Below are the code and all the weights of a small trained network. Each question names an input and a target symbol and asks about switching units off, where a switched-off unit gives its printed mean instead of its output.

import numpy as np


def w(rows, s, z=0):
    codes = np.array(rows[::2]) - 128.0
    scale = np.full(codes.shape[1], s)
    scale[-1] = z or s
    return codes * scale


def norm(h):
    return h / np.sqrt((h * h).mean(-1, keepdims=True) + 1e-5)


def f(y):
    return y / 2 * (1 + np.tanh(0.7978845608 * (y + 0.044715 * y**3)))


def softmax(a):
    e = np.exp(a - a.max(-1, keepdims=True))
    return e / e.sum(-1, keepdims=True)


def log_softmax(a):
    a = a - a.max(-1, keepdims=True)
    return a - np.log(np.exp(a).sum(-1, keepdims=True))


def net(x, mask):
    ids = ['αβγδεζηθμξπστφψω'.index(c) for c in x.split()]
    T = len(ids)
    res = E[ids] + P[:T]
    u = 0
    for l in range(2):
        r = norm(res)
        for j in range(2):
            rows = slice(2 * j, 2 * j + 2)
            q, k, v = (r @ M[l][rows].T for M in (Q, K, V))
            z = softmax(np.where(np.tri(T) > 0, q @ k.T / 2**0.5, -1e9)) @ v
            o = O[l][rows]
            res = res + np.where(mask[u + j], z, o[:, -1]) @ o[:, :-1]
        u += 2
        y = f(norm(res) @ A[l][:, :-1].T + A[l][:, -1])
        res = res + np.where(mask[u : u + 4], y, B[l][:, -1]) @ B[l][:, :-1]
        u += 4
    return log_softmax(norm(res)[-1] @ U[:, :-1].T + U[:, -1])


Q, K, V, O, A, B = {}, {}, {}, {}, {}, {}
E = w([
[65,101,102,109],'α',
[110,53,121,41],'β',
[78,141,234,72],'γ',
[90,86,52,123],'δ',
[50,48,4,135],'ε',
[56,118,96,116],'ζ',
[60,117,101,112],'η',
[210,158,150,135],'θ',
[90,83,71,140],'μ',
[178,240,223,46],'ξ',
[164,73,153,177],'π',
[59,58,50,145],'σ',
[49,158,113,152],'τ',
[84,146,139,162],'φ',
[109,127,139,165],'ψ',
[120,159,195,84],'ω',
],0.013)
P = w([
[72,105,249,78],'0',
[68,87,223,111],'1',
[67,82,212,124],'2',
[59,58,177,141],'3',
[78,52,151,157],'4',
[83,58,122,168],'5',
[105,75,87,179],'6',
[133,79,52,188],'7',
[140,89,27,199],'8',
[188,119,2,188],'9',
],0.0054)
Q[0] = w([
[76,193,76,144],'L0H1',
[27,253,133,104],'L0H1',
[58,48,110,169],'L0H2',
[164,103,25,145],'L0H2',
],0.028)
K[0] = w([
[130,94,108,12],'L0H1',
[123,98,217,1],'L0H1',
[43,85,116,230],'L0H2',
[161,137,10,158],'L0H2',
],0.024)
V[0] = w([
[92,146,89,79],'L0H1',
[91,148,92,127],'L0H1',
[253,54,182,167],'L0H2',
[54,196,128,211],'L0H2',
],0.024)
O[0] = w([
[79,118,186,126,144],'L0H1',
[93,151,139,157,128],'L0H1',
[49,252,68,162,7],'L0H2',
[204,108,181,184,215],'L0H2',
],0.015)
A[0] = w([
[191,160,141,157,2],'L0N1',
[166,253,165,124,106],'L0N2',
[71,78,87,195,58],'L0N3',
[149,142,48,146,151],'L0N4',
],0.03,0.0027)
B[0] = w([
[81,167,177,147,253],'L0N1',
[194,129,225,109,195],'L0N2',
[19,115,113,133,143],'L0N3',
[252,83,73,122,174],'L0N4',
],0.025,0.0042)
Q[1] = w([
[111,113,85,4],'L1H1',
[180,172,84,136],'L1H1',
[152,67,152,115],'L1H2',
[102,33,78,137],'L1H2',
],0.032)
K[1] = w([
[221,77,13,33],'L1H1',
[174,249,168,21],'L1H1',
[163,30,164,202],'L1H2',
[99,17,65,49],'L1H2',
],0.021)
V[1] = w([
[173,170,164,98],'L1H1',
[139,71,83,135],'L1H1',
[23,151,217,138],'L1H2',
[86,227,3,99],'L1H2',
],0.014)
O[1] = w([
[113,169,88,139,132],'L1H1',
[106,79,102,146,136],'L1H1',
[151,191,158,171,135],'L1H2',
[209,62,246,89,5],'L1H2',
],0.012,0.026)
A[1] = w([
[132,222,98,51,3],'L1N1',
[185,68,167,64,75],'L1N2',
[186,65,83,30,110],'L1N3',
[170,151,85,2,123],'L1N4',
],0.021,0.004)
B[1] = w([
[95,3,169,136,166],'L1N1',
[119,193,173,43,232],'L1N2',
[137,155,39,132,254],'L1N3',
[122,176,85,201,182],'L1N4',
],0.026,0.0063)
U = w([
[8,61,104,165,121],'α',
[45,173,110,72,253],'β',
[150,169,71,125,156],'γ',
[107,118,124,119,52],'δ',
[146,131,91,121,120],'ε',
[146,107,111,66,80],'ζ',
[143,94,98,141,45],'η',
[155,100,105,25,134],'θ',
[118,117,118,126,40],'μ',
[210,156,63,148,113],'ξ',
[122,247,158,193,157],'π',
[168,135,123,126,209],'σ',
[176,77,164,244,94],'τ',
[128,109,118,112,25],'φ',
[139,167,153,91,150],'ψ',
[225,67,188,100,184],'ω',
],0.011,0.0042)

Each question gives the input, a string of symbols that net reads in full, and the target symbol t.
The units are the heads (2 rows each of Q, K, V and O) and the neurons (one row each of A and B). Each row of codes is followed by its name. A weight is (code - 128) times the scale printed after its matrix; where a second scale follows, it is the last column's (O, A, B and U).
mask holds one flag per unit, layer by layer, with each layer's heads first. A switched-off unit (its flag False) gives its mean, the last column of its rows in O or B, instead of its output. The means were averaged over made-up inputs and are rounded, as every weight is.
A unit's drop is (log p(t) with every unit on - log p(t) with that unit switched off) / (log p(t) with every unit on - log p(t) with every unit switched off).
The circuit of an input: a set's keep is (log p(t) with only the set's units on - log p(t) with every unit switched off) / (log p(t) with every unit on - log p(t) with every unit switched off). Starting from all 12 units, units are removed one at a time, each time the one whose removal leaves the highest keep (on an exact tie, the one counted first), for as long as the keep stays at least 0.8.
circuit, biggest first: the units of the circuit, biggest drop first
unit that matters most: the unit with the biggest drop
top k neurons: the k neurons with the biggest drops, biggest first
top k neurons in layer l: the k neurons of layer l with the biggest drops, biggest first
drop when u is switched off: that unit's drop, to one decimal
input φ ψ ζ τ α, target ω: circuit, biggest first => (L0H2)
input π β γ β ζ β μ β β, target α: top 2 neurons => (L0N4 L1N3)
input β ζ β, target θ: top 3 neurons => (L1N2 L1N3 L0N1)
input α β ψ φ, target π: circuit, biggest first => (L0H2 L0N1)
input ζ β ε δ β β γ μ β, target α: circuit, biggest first => (L0H1 L1N3)
input ε β τ δ ξ φ τ β φ σ, target τ: top 2 neurons => (L1N3 L1N2)
input β ζ γ ζ β β α β τ η, target ω: top 2 neurons => (L1N2 L0N4)
input β β ζ ζ β ζ β ζ β, target θ: top 2 neurons in layer 0 => (L0N1 L0N3)
input ε β τ α ψ β τ, target π: top 2 neurons => (L0N1 L1N1)
input β τ σ ω α β φ β, target τ: circuit, biggest first => (L0H2 L0N1)
input γ γ ω ζ ε φ θ, target τ: top 3 neurons => (L1N1 L0N4 L1N4)
input μ ψ θ β τ σ ε ε μ ζ, target α: top 2 neurons in layer 1 => (L1N3 L1N4)
input β β π τ β μ, target α: top 3 neurons => (L0N3 L1N3 L0N1)
input β ζ ζ π α γ φ ε, target α: circuit, biggest first => (L0N3 L1N3)
input β τ φ ω ψ ε β σ σ γ, target α: top 2 neurons => (L1N2 L1N3)
input φ β ζ β ε ω β μ, target α: unit that matters most => L0N3
input ω θ γ δ, target α: top 2 neurons => (L1N3 L0N4)
input β ε ζ ζ, target θ: top 2 neurons => (L1N2 L1N3)
input β γ γ τ β π, target ω: top 2 neurons in layer 0 => (L0N1 L0N4)
input β β μ β ζ τ η, target ω: top neuron => (L1N2)
input β φ σ α, target τ: top 2 neurons in layer 0 => (L0N4 L0N3)
input β φ β, target τ: drop when L0H2 is switched off => 1.0
input ζ β φ α η, target τ: drop when L1N3 is switched off => 0.1
input β φ η β τ α, target ω: drop when L1H1 is switched off => 0.0
input β β β, target β: drop when L0H2 is switched off => 0.9
